Rows, each with the grade of its hidden value
[ 111  184 -305 -100  141   17  -45  -15   90 -177  135 -376   71   23
 -160  -99  283 -122  113 -312   34 -235  -47  -82  132  -80   68  -75
  167   70  157 -314 -328 -298  167] => Z695
[ 284  230 -199  150 -598  -72 -124  128 -123  218   56 -375   89  209
 -327 -136  190   12  213 -177  272  -90  309   90  182 -194  -79  109
   73   46   52 -380   26  429   27] => Z232
[ -37  -28 -100   87 -175 -176   51   14   60  203 -134  171   19  -20
   66  -59  -12 -186  -25  316   22  103   46  285 -413 -224  185  106
  202   87  -18  500  288   35   87] => Z54
[ 134  156 -251  166 -596 -146   12   80 -132  329  -84 -122   53  173
 -132 -123  120  -62  203   63  266  -69  348  292 -123 -260  123  186
   85   66   15   15  282  373   33] => Z232
[-464 -179  284  105  547  -14  247 -217  202 -349  -63  263   86   17
  122   21  138 -117 -140  153 -369 -149 -397 -315   43  294  231   16
   61   26  176  117 -337 -523   42] => Z460
[ 121  -40   58   28 -367 -197  -64 -186  191   91  -12  174   36   40
  -78  -44   50  -50 -189  191  -45  236  -66  278 -171 -238 -154  114
   52 -111   33  271   65   75   62] => Z695
[ 281  112 -225  -42 -465  -32  -36   40   15  244  -37 -146   27  157
 -239  -77  246  111  158 -124  393 -149  238  340  -53 -280  -18  155
 -118   16    3 -303  204  340  113] => Z603
[ -96 -125  192  122 -178 -135  101  -76  109  159 -184  356   20   74
   32    5   41    4 -104  340   38   65  -32  224 -259 -111   89  197
  -35   -3  -32  276  251  139   42] => Z603
[ -57   54  214  170  129   83  -75  144  103 -183  149 -348   96   72
 -255  -35   68   -1   19 -124 -156  -57 -174 -529  340  159  -63  -70
  214  109  137 -371 -368    1   -1] => Z54
[ 197  179 -390  -56   24    0    9  158 -109   69  -16 -279   73   67
 -139 -161  347  -96  294 -275  394 -369  203  228  -10 -142  174    3
   31  176   37 -375   73   18  205] => Z603
[-331  131  130  278  -89 -180  243 -217  -80   24 -266  356   20  217
  174   44  184  -68    5  303  -69 -223   98    1  -18   -4  399  326
   33  -46   42  137  -49 -162   -1] => Z460
[ 237  156 -271 -227  212  184  -80  218  166  -12   59 -373  -45  -12
 -245  -26  244  111  228 -304  364 -327   42   17  -47 -229   92  -41
    4  193   16 -539   50   20  230] => Z603
[ -23  134 -109   83 -144 -212   95 -168  -26  104 -221  314   -8  108
  103  -40  217 -108   37  211  149 -151  166  378 -225 -243  236  242
   -7  -21  -24  164  173  -57  119] => Z460
[ 177  304 -372  -92   62  -35  -14  -34  -36  -57  -39 -175    7   99
  -97  -89  399  -63  228 -255  301 -411  190  199   47 -224  192   85
    2   62   47 -420  -99 -165  209] => Z460
[  39 -246 -165  -17 -482 -214  155 -229   81  243 -111  290  124   90
  -25 -142  163  -86  -49  163  129   85   31  633 -352 -150   -8  144
 -162  -73   66  383  328  148   71] => Z603
[-453 -182  118  148  319  -59  324 -153   60 -151 -127  245  114   61
  158  -33  146 -159  -30  176 -220 -189 -226 -119  -74  248  343   67
   55   69  157  228 -123 -379   37] => Z603
[-176 -397  290 -169  503   17   61 -239  507 -320   47  318   47 -149
  -25    9   45  -30 -314  154 -312  146 -584  -22 -208   97 -139 -106
  -56  -19  122  244 -142 -376  116] => Z460
[-546 -132  311  229  170 -155  284 -377  189 -263  -66  343   74   80
  208   44   28 -150 -243  328 -535   46 -343 -292   12  209  234  131
  167  -99  223  427 -336 -511  -44] => Z695
[   0  -39 -615 -141 -151  -68  210  -49    9  157  -46 -110   77   27
    0 -183  239 -182  269 -103  240 -257  165  487 -386 -199  313   27
   12  134  144  180  294 -102  168] => Z776
[-487 -188  472  352  272  -52  171 -104  105 -299   45   65  182   76
    7  -18  -10 -165 -188  190 -551   62 -408 -616  276  440   78  -26
  248   26  224  151 -485 -308 -103] => Z54
[ 423  176 -161  -39 -203  -66 -263  141   47   47  131 -336   65   15
 -303 -148  187  -67   59 -216  227   22   73  144   84 -245 -235  -59
  140   59    9 -310  -54  185  160] => Z695
[-164 -172 -194    8 -183  -93  225  -56  118  209 -135  188   21   18
   73  -67   24  -88   70  251   72  -21   39  349 -483 -166  272  124
   23   99   68  450  424   42   74] => Z776
[-667 -281  371  399  -67  -97  412 -220   49  -65 -116  303  152  193
  131    1  -29  -79  -91  369 -443   -8 -215 -340   38  373  301  174
   63   -9  239  374 -113 -139 -162] => Z776
[-225 -382  345  -64  362  -89   91 -407  435 -378   49  414  100  -62
   -2  -31  105  -74 -351  160 -408  164 -562   -2  -55  168 -202  -57
 -104 -128  179  247 -267 -408   62] => Z460
[ 348  129 -337  -65 -502  -82  -48   10  -42  254  -35 -152   60  158
 -235 -131  310   44  182 -181  442 -171  280  476  -58 -300  -35  139
 -131    3    7 -292  202  312  140] => Z603
[ -75   -5 -178   25 -205 -224  178 -275   17  102 -205  346   44  109
  115  -60  241 -133  -11  193   77 -123   82  467 -281 -175  232  223
  -68  -64   39  300  139 -144  104] => Z460
[  63  160 -219   24 -160 -203   13  -34   30  165 -134  139  -37   -4
   98  -56   92 -172   27  215  137   -6  150  370 -366 -361  215  148
  192   51  -31  335  263  -55  162] => Z695
[ 307  101 -196   67 -212 -288  -96   56 -150  227 -165  216   63   11
   -6 -212  228 -233   87  126  384  -24  252  670 -281 -313   -3   96
   38   77 -122  153  389  218  200] => Z460
[-423 -161  -82  -14  401  122  313  -33  198 -167   -8  -59   49    4
   50   -8   98  -55  112    3 -156 -271 -222 -247 -135  162  391  -23
   82  172  222   56  -62 -369   69] => Z776
[ 205  155 -538  -52 -566  -99   42   -4  -38  307  -49 -201   26  134
 -147 -126  205  -51  259  -84  339 -166  351  465 -252 -374  170  155
   16   50   62    0  295  226  107] => Z232
[-411   27  312  245  -36 -166  197 -254  164  -55 -157  382  -46   98
  205  112  -44  -43 -191  458 -325   71 -132 -174 -130  -50  275  259
  177  -76   86  417  -54 -237  -25] => Z695
[ 106   22  -91  125 -654 -110    9  -36   28  264  -25  -65   57  184
 -203  -72   76   51   72   76  134   51  189  211  -67 -204  -32  184
  -13  -25   62    7  193  389  -18] => Z232
[ 361  271 -546 -173 -214 -162 -108   46   23  216  -61  -94  -58  -46
  -21 -125  209 -170  161  -29  397  -97  282  602 -418 -559  141   75
  158   89  -55  123  339    3  276] => Z695

[ 221  328 -216  196   88  121   38  350   21  -49  -75  266 -118  126
 -202 -325 -174 -458   40  195  296  328 -198  -26  205   55 -219 -253
 -100  231  203   44  382   64  -91] => U
[ 163   36 -102 -157 -136  194  215  216 -161   44  128  -92    5 -242
    6  121   75 -196  130  -43 -168   28   49  272    6 -398  -73   67
  -18 -209 -204   71 -118 -368 -198] => E
[ 166  211 -113   41   64  130  166  219   36  -65   34   89  -61  -22
 -119 -150  -97 -313  130  125   94  240  -31   36   82  -46 -111  -64
  -22   49   94   89  153 -108 -131] => M
[ 192  122 -227   17  -53  115   81  199  -96    6 -174   55   52  136
 -162  -24   84 -218  -16  -67   50  120   24 -131 -139 -246 -184 -345
 -303  223   54  -25  127  184 -334] => B
[ 220  369 -163   53  -36   57  231  375  -71  -44  -11  111   19 -293
 -148 -210  -67 -529  241  156   52  339  -71  391  179 -185  -36   62
  120 -152 -156  116  178 -511  -95] => U
[ 101 -143  -48   34  115  219   37  -38  152 -107  -57  -56  -64  415
  -98   35   35   55 -105  -46    2   94   83 -560 -206  -27 -248 -435
 -431  527  373  -47   38  669 -325] => R
[ 186  192    5   29   76  167  365  295  136 -264   84 -140  133 -107
 -256 -107   52 -434  341  243    0  501  160   -6  -48 -302 -173 -150
  -30  180   95  119   53 -146 -497] => U
[  86   -5  -85   23   52   44  139   14  151  -54   35   22 -160  205
 -137   -3  -84 -100  -48  -27  -30  123    2 -277  -56  -98 -167 -232
 -312  144  250   33  118  243 -170] => B
[  73   -1   42 -120   39  115  298   24  126  -85  232 -119 -101 -160
  -11   71  -59 -113  179   34 -190  135  101   66    3 -152  -15  156
   18 -178   22  140 -104 -259 -112] => E
[  90  248  -12  162  280  148   23   51  212  -35  147  305 -363  -52
  106 -371 -445 -219   82  237  178  200 -262  128  436  642   65  314
  298  -57  203  148  236 -200  512] => U
[  93   27 -148   55   42   -5  -99 -169   46   61 -374  109  -32  115
   88  -69   21   91 -201 -267 -175  -54  -19 -128 -157  272  146 -101
 -248  294  -41  -71   -9  334  217] => W
[  14  -32  125  -60  150  119  259  -55  279  -97  393  -38 -317 -140
   71  -24 -271  -66  146  126 -160  132  -27   64  219  129   16  321
  136 -237  152  185  -53 -280  182] => M
[  97   98 -113  -20   14  135    1   87  -52  168  213  235 -391 -184
  195 -108 -317 -119  -42    4  -16  -99 -287  353  403  227   51  348
  182 -367  -74  102   83 -405  493] => E
[ 151 -159 -183  -85 -247   39  -73   26 -144  129 -271  -86   24  -37
   65  169  244   50 -256 -377 -395 -142  -22   77 -182 -390    6 -252
 -450  207 -302 -130 -189  212  -46] => V
[  89  129   56  -98   53   63  396   88  155 -147  225 -124  -28 -304
  -65   -9  -64 -254  310  117 -183  273  136  210   32 -160   47  251
  143 -254  -47  190  -83 -482 -127] => M
[  77 -171 -167   58  -88  -63 -181 -139   90  112 -273   82 -224  235
   41   26    7  129 -422 -342 -275 -133 -165 -209  -73  -14  -11 -323
 -555  346   13 -131   17  544  206] => V
[  90   54  -15 -138   34   96  243 -104   10  -59 -131 -154  175 -207
   69   89  143    8  184 -146 -284   58  271   74 -277   -1  190  171
   36  -32 -186   63 -233 -184 -123] => R
[ 181    2 -259   -6 -139  168 -124  163 -232  194 -113  157 -157   77
   72   10   -8  -81 -216 -183  -27 -156 -198   82   82 -132 -119 -178
 -253   64  -93  -70   73  102   77] => R
[ 125  -30 -117   83   93  275 -109  131   33   85  184  223 -402  247
   65 -120 -279  -73 -172   78  167  -33 -292 -143  305  181 -238 -123
 -139  143  291   12  199  248  187] => E
[  62    5 -120 -118 -120  -34   72  -83  -82  175   -9   53 -193 -259
  183   79  -77   10  -81 -257 -327 -181  -84  352   75  -11  192  294
   -1 -374 -294   45 -113 -382  353] => R
[ 114   -2 -152  -92 -170 -113  122  -71  -44   25 -359 -127  171 -129
  -35  127  261  -24  -72 -352 -422    7  165   68 -351 -316  144 -137
 -344  103 -305  -54 -176   32 -147] => V
[  86 -238  -50 -120 -108  159   33  -53  -28   52   -2 -143  -91   42
   98  207  112  124 -151 -238 -328 -129   35  -81 -124 -259  -66 -129
 -324  123  -71  -54 -201  202  -74] => W
[  43 -182   55  -26  138  118  141 -232  260 -185 -150 -211   72  282
  -61  108  142  172  -29 -145 -239  123  273 -549 -403   19  -46 -292
 -393  514  253  -27 -153  605 -319] => W
[  33 -334   42 -215 -159   99   34 -203    7   94   24 -233 -114 -233
  285  285  138  270 -161 -359 -621 -242   43  197  -94 -201  182  183
 -183  -74 -340  -31 -442  -57  221] => V
[  31  -59 -198  108    3  -58 -259 -181   54  254 -103  345 -523  189
  207 -106 -325  127 -444 -268 -101 -276 -397   -8  273  417   68   34
 -250  -32   64  -56  181  230  704] => W
[ 121    9 -113  -42  -15  153   79   76  -28   42   36   34 -125   25
   15   20  -43  -82  -26  -60  -63    3  -36  -12   18  -81  -85  -53
 -136    9   29   29   17   12  -43] => B
[  57   49   -5  -57   68   67  215  -14  129  -23  185   14 -198 -123
   34  -14 -167 -103   98   20 -127   77   -5   91  100   42   32  207
   48 -212   43  129   -8 -250  102] => E
[ 134  -38 -255   32 -161  -25 -184  -15 -114  191 -335  135 -127   81
   83    4   52   26 -347 -350 -225 -172 -180   44  -38  -56   35 -216
 -404  183 -180 -130   20  263  226] => V
[  92  -84  -30   10   30  215   34  142   93   49  377  109 -457   71
   52  -38 -290 -115  -92  100   10    6 -271   16  373  -30 -225   21
  -91  -92  211   78  108  -21  177] => M
[  70  -38  -99   28   63   59  -15 -130   93   36 -123   80 -162  169
   53  -21  -78   71 -150 -157 -107  -40  -39 -194  -58  187    7  -91
 -231  171  116  -20   37  278  129] => R
[ 198  264 -128  202   96   64  177  334  169 -178  -17  124  -76  139
 -325 -278 -129 -505  117  241  202  486  -93 -139  125 -120 -276 -350
 -199  301  280   60  356  116 -299] => U

[  89   -7   10   41  -37 -189   -2  -65  135  108  124  -52   32  -99
  -92  -52  114  114   31  -29  167   85 -132   51   20  -78   62 -192
   61 -116    6  -74    8   85  123] => A
[-295 -171  195  -16  149  303 -140 -253   15  199  -48  -14 -118  128
 -116  243  -23 -115   12  130  -99   91  104  225  203 -143  294   62
 -188   24   49   26 -104 -329  206] => H
[-168  -75   66   89   12  -46   54 -160   59   26  -44    1  -21   85
  249   10   30 -102   56   16  -51   23   65  145  119 -158  162  -79
  120   46  122    2 -141  -13  181] => D
[-254   77  123  -65  137  235  113 -179  -34  133  -49   28 -170  -13
   82  135 -120 -117 -147  145 -125    7  -24  119   31  -29   87  208
 -107  226  140  217   28 -412  -80] => Z
[-252  124   32 -100 -194  -86  -32 -134  -76   81 -138  -92 -129   -1
   64   41  -17 -318 -203  164   90  186  -67  127   73  -59   71 -142
   21   54  -36  130  207   -1   76] => L
[ -31   44  -16   27   35  -67  104 -122   89   15   11   10  -46  -73
   -2 -111   11  -38   31   11   90   94 -139   74  -28  -45   31  -86
    7   49   69   50    4 -124  -14] => L
[ 144  112   87  259   67 -128  -66 -102   68 -344   69  -84   50  195
  158 -300  136  -67  377 -168   51 -130   81   89  101 -105  202 -126
  -51 -242  118 -159 -629   77  140] => H
[  39   61   64  140  194  130  131 -116  193  -17  187   82   55   35
  187 -107  -41  203  133  -27 -121 -171  -89   14  -97  -13   10  129
  -69    3  202   58 -344 -176 -133] => Z
[ 178 -194   -1  262  271  -54  190 -112  357   32  253  134  163  -18
  121 -154  109  412  333 -183  -28 -102  -68   38  -46 -116   77  -48
  132  -68  216 -144 -375  -40   81] => D
[  27  192  132   95  159  183   26 -107  108  -58  170    2   -2   84
   97  -76  -40  116   71   -1  -97 -189  -36   21  -61   44   39  183
 -174  -76  143   83 -366 -203 -141] => H
[-580 -223   73 -153 -184   23 -173 -306 -218  162 -433 -104 -266   91
  -78  228  -16 -682 -123  258   87  443   93  355  352 -271  359 -282
  -21  183  -90   56  326 -173  400] => D
[ -59  105  -10   62   -9  -44   67 -134   55 -108  -17    2  -27   16
  130 -187  -22 -133   90   22   40   26 -125   71  -38  -41   31  -83
  -42   19   88   61 -142  -80  -59] => D
[  74  146   18  -47 -178 -275  -59  -54  -46   18   12 -149  -61 -125
 -118  -94   89 -129  -49   34  255  117 -160   55   57  -60   61 -227
   -6  -84  -56  -18  117  101   92] => A
[ -27  -10   39  104  132  122   84 -144  204   41  145   85   64   32
  133  -82  -40  153  115   11  -87  -84 -114   42  -85  -31   16   45
  -69  -11  146   44 -239 -132  -86] => D
[-203  152  120 -197 -172   78  -52  -67   39  418  104  -68  -61  -96
  -15  297  -67   56 -466  247    3   63 -131   22  -31   51  -59   58
  -11    4  -58  214  380   -1  -36] => A
[-111  143   41 -101  -77   -9   46  -79   53  201   51  -33  -69 -103
  -13   73  -33   -6 -243  133   64   84 -156   39  -52   24  -37   -9
   -4   38    0  151  217  -71  -58] => L
[ -77  -51  -12   30    4 -115   49 -145   63   31  -48  -16  -57  -53
  -48  -74   58 -111   65    8  126  167  -91  127   60 -111  119 -183
   37   29   35  -16   26  -81  124] => L
[  54  169  -17   97   99   88  101 -122  160 -134  128   68   41    3
   98 -268  -75   56  155    7  -17  -96 -234   -7 -188   48  -68   37
 -180  -20  135   90 -286 -169 -259] => D
[   9  373  108    9  169  302  220  -44  180   79  294  106   26  -26
  293  -31 -197  309 -188   96 -235 -328 -191 -114 -300  196 -222  422
 -161   82  226  316 -197 -285 -481] => Z
[-535  116  245 -199  -88  243 -106 -210 -250  215 -248 -123 -296  128
  116  379 -119 -471 -394  297 -129  121  184  230  249  -84  231  156
  -80  195    4  266  214 -297  149] => H
[ -11  -86   26   73   76  -41   92 -108  211  168  133   42   50  -46
   44    8   56  191   28  -14   20   29  -81   61   -9  -76   52  -69
  100  -25   85  -15  -35  -19   83] => L
[ 295   53  -56  150   16 -343   84  -25  161 -106  155  -52   65 -136
  -84 -294  179  151  229 -169  258   39 -179   10  -30  -75   39 -260
   83 -154   56 -152 -175  120   80] => A
[-185   52   55 -174 -148  -93  -50 -120  -90  232  -97 -117 -169 -137
 -183  147   16 -220 -254  168  175  246 -115  129  109  -68   96 -139
  -15   72  -80   99  374  -94  124] => A
[  52  406   68  107   -9  103   44  -50   97 -215  184   -2   64  121
  345 -254 -106   35   31   37 -122 -285 -144  -67 -204  115 -119  150
 -189 -107  157  164 -440  -17 -330] => Z
[ -64  -82  118  123  184   31    6 -185   14  -71  -41  -31  -93   85
   -8  -30   77 -104  215  -57    2   28  103  183  186 -163  280  -25
  -42   10  128  -69 -304 -238  212] => H
[-154  -83   78  -98 -170 -132 -149 -129  -16  266  -39 -125  -72  -63
 -160  172   88 -132 -151  126  167  228  -49  151  177 -144  171 -241
   33  -62  -94  -28  254   80  282] => A
[  27  397   60 -179 -246  -58  -93  -22  -61  104  111 -146  -63 -145
  -98  -28  -69  -75 -298  194  165   -5 -298  -50 -128  123 -139  -13
 -201  -78  -83  192  228   33 -229] => A
[  86  132  -23  145   51  -39   99  -95  175 -146  132   44   80   26
  182 -277   -6   75  183  -46    7  -95 -166   -1 -135   -1  -39  -47
  -48  -70  135   23 -312  -16 -140] => D

New part:
[ -41   -5   23  -31   24  114  225  134  -31  -71   47  -53 -124  -66
  113  -93 -113 -186  -37  -35  -97  -54   -7   40   57   38  103  128
   90  151   21  -47   37 -110   42] => Z500
[ 212 -172  411 -201  -11 -136 -292 -206 -273 -266  -20  430  179  -93
  -54  293   99  237  242  159  183   32  151 -171   -3 -232  233  205
 -334 -267   27   42 -319  -30  -15] => Z920
[-327 -183 -115  167  142  363  145  -77  197 -177  -18 -297  -21  132
  132 -118 -126  -37  -26   77 -131   33  -62  159  -74   77 -170  -64
  189   19   93 -214  -16  -11   82] => Z255
[ 132 -130  152 -116  198  253  178  -88  112 -116   -3   14  -37   44
   84   49 -191  253   -3 -177  264  -33  258 -138  -16  -64  332   11
   92  133  -73 -204  -39 -148  284] => Z920
[  44 -114  131  -76  262  303  165 -115   85 -146  -13    7   48  -50
  191   15 -241  298   13 -105  254   28  258 -204  -12  -77  358    1
    8  -40  -45 -249  -64 -180  260] => Z823
[-211 -169  -83   92  160  394  174  -87  242  -67   96 -352 -210  106
  104 -187 -167  -98  -36  -23   10  -52   26  181  -49    3  -82  -64
  422  326    9 -177  -34  -94  142] => Z755
[ -69    2    0 -130 -458 -155   -7  314   27   29   67   -7 -476  475
  -15   47 -175 -428 -211  342 -425 -125 -380  472 -158  282 -674   19
  155  482  260  163 -117  631 -481] => Z373
[ 255  402  430 -534 -502 -511 -595 -245 -466  347  330  378 -238 -344
 -528  264  635 -380  101  404 -260 -258 -140  222  290 -285 -336  462
   74  163  225  646 -162   41 -192] => Z609
[ -25  -36   27  -15   58  135  246  130  -25  -92   48  -62 -115  -80
  119 -104 -121 -179  -17  -75  -60  -52   18   23   60   17  157  130
  102  164  -14  -65   33 -159   74] => Z500
[  92 -213  315  -98   18  -64 -215 -142 -235 -309  -22  319  155  -79
   44  196   15  150  236  187  117   65   85 -123  -35 -180  176  165
 -291 -265   35  -10 -318  -23  -68] => Z823
[   7 -313  104   52  299  391   88 -262  187 -202   66 -172  -56   38
   19  -55  -76  172  142 -177  327  -36  260  -16  -43 -187  275  -13
  320  232 -145 -226 -131 -296  339] => Z920
[-100  403  102 -299 -427 -284 -214   33 -262  268  142  107 -151 -147
 -235  116  328 -416 -135  399 -568 -144 -318  283  199   68 -528  278
  -15   -8  356  384   67  216 -236] => Z255
[  17 -101  277 -129  -60 -103 -246 -132 -248 -210   -6  286  133 -105
   14  185   69   61  169  268  -30   51    0  -56    3 -134   17  176
 -275 -278  131   56 -264   40 -116] => Z500
[-177   30  -12  -48  170  284  239   17   98  -97 -123  -48  151    2
  275   24 -278  259 -145   40  -77   87   70 -150  -12  137   89  -47
 -157 -281  164 -272   76   17  153] => Z373
[-109  -14   35  -55  191  281  225   -3   78 -122  -92  -15  124  -26
  274   15 -288  257  -97    9   21   76  119 -173  -11   77  175  -29
 -126 -218  107 -262   23  -36  164] => Z755
[-136 -246   35   85  235  368   61 -212  147 -174   77 -216  -65    5
   95 -108 -107   55   99  -22  158   -3  135   43  -41 -128   97  -18
  279  142  -46 -190 -137 -202  193] => Z500
[-238  -42 -173  139  -10  151  432  360   41 -176  -80 -175  -78   98
  212 -150 -210 -317 -135  -28 -360   -1 -193  148   -7  270  -68   75
   -2   67   88 -142  174   32  -56] => Z255
[-102  423   99 -312 -385 -248 -196   18 -245  267  121  116 -103 -166
 -204  128  304 -333 -150  383 -544 -126 -281  227  205   76 -478  263
  -56  -82  363  345   90  201 -191] => Z255
[ -47  -67  251 -112  -74 -111 -247 -125 -272 -219  -43  290  207 -130
   30  201   93   63  156  315 -117   78  -43  -60   16 -101  -32  179
 -355 -400  186   55 -230   57 -129] => Z755
[ -19 -329   83   83  181  306   47 -176  144 -205  115 -187 -186   96
   12 -100  -79  -30  146  -87  223  -57  136  116  -72 -155  117   13
  368  355 -133 -139 -185 -193  159] => Z609
[  61 -113   64  -32  106  187  233   65   46 -103   77  -76 -177   -8
   77  -94 -143  -93    9 -152   97  -80  107   16   23  -32  228   95
  204  296  -90 -103   -7 -181  143] => Z609
[ 120  -39  202 -183  212  200  156  -46   11 -148  -87  187  137  -43
  257  133 -324  444  -41  -50  251   70  274 -328  -27  -26  405    3
 -239 -227   21 -258  -73  -55  201] => Z823
[ -64  134   18 -208 -558 -252  -96  294  -36  124   88   42 -467  432
 -109  102  -60 -465 -242  424 -538 -155 -436  502 -105  288 -785   73
  111  414  324  263  -74  683 -520] => Z255
[ -69  -46 -103   44  195  339  532  248  163  -87    1 -222 -163   11
  282 -216 -365 -102 -146 -245   -1  -39   84  -30   17  142  270   14
  195  262  -60 -253  167 -183  198] => Z500
[ 139  -87  378 -195  -19 -140 -324 -243 -314 -199   35  370  171 -226
  -87  236  196  128  258  204  104   16  108 -135   65 -266  179  251
 -273 -290   51  109 -293 -115  -12] => Z609
[  49   -4  125 -194 -318 -116  -97  127  -33   41  130   64 -398  261
  -47   62  -96 -276  -93  257 -187 -131 -181  305  -81   83 -392   80
  171  417  160  163 -180  378 -309] => Z500
[  46  -73  269 -156  -34  -62 -195 -126 -202 -178   -5  270  112  -86
   40  184   11  124  127  226   12   38   41  -89   -1 -121   60  146
 -249 -246  114   21 -237   40  -72] => Z500
[-124  -73  194  -60 -180 -177 -260  -47 -282 -232  -57  256  168  -43
  -15  189  140  -93  134  385 -283   62 -182   73   -7  -27 -218  193
 -345 -368  237  111 -219  167 -250] => Z373
[  51   -8  106 -186 -266  -67  -24  150    4   27  101   47 -376  273
    9   47 -169 -213 -121  213 -155 -112 -150  257  -93  108 -330   47
  149  396  146   99 -150  367 -264] => Z500
[  96 -101   48  -21  102  165  312  124   33 -100   72  -85 -188  -37
   40 -113  -94 -168   11 -246   74 -111  107   21   61  -25  299  141
  231  362 -127  -81   66 -261  194] => Z920
[ -50  -92  248 -101  -48  -84 -238 -136 -242 -233  -46  273  206 -105
   42  196   65   93  154  302  -87   82  -25  -64   -1 -103  -22  157
 -338 -389  173   28 -245   63 -118] => Z755
[-292 -140  -84  122    9  222   69  -20  111 -160   -6 -210  -60  161
   69  -58  -64 -134  -27  158 -228   13 -146  219  -71   98 -283   -9
  124   25  134 -112  -32   99  -43] => Z255
[  29  -86  117  -96  253  319  168 -111  116 -113  -15   -9   31  -20
  204   20 -278  323  -28  -84  238   29  252 -197  -22  -48  313  -30
   14  -37  -14 -257  -58 -129  250] => Z823
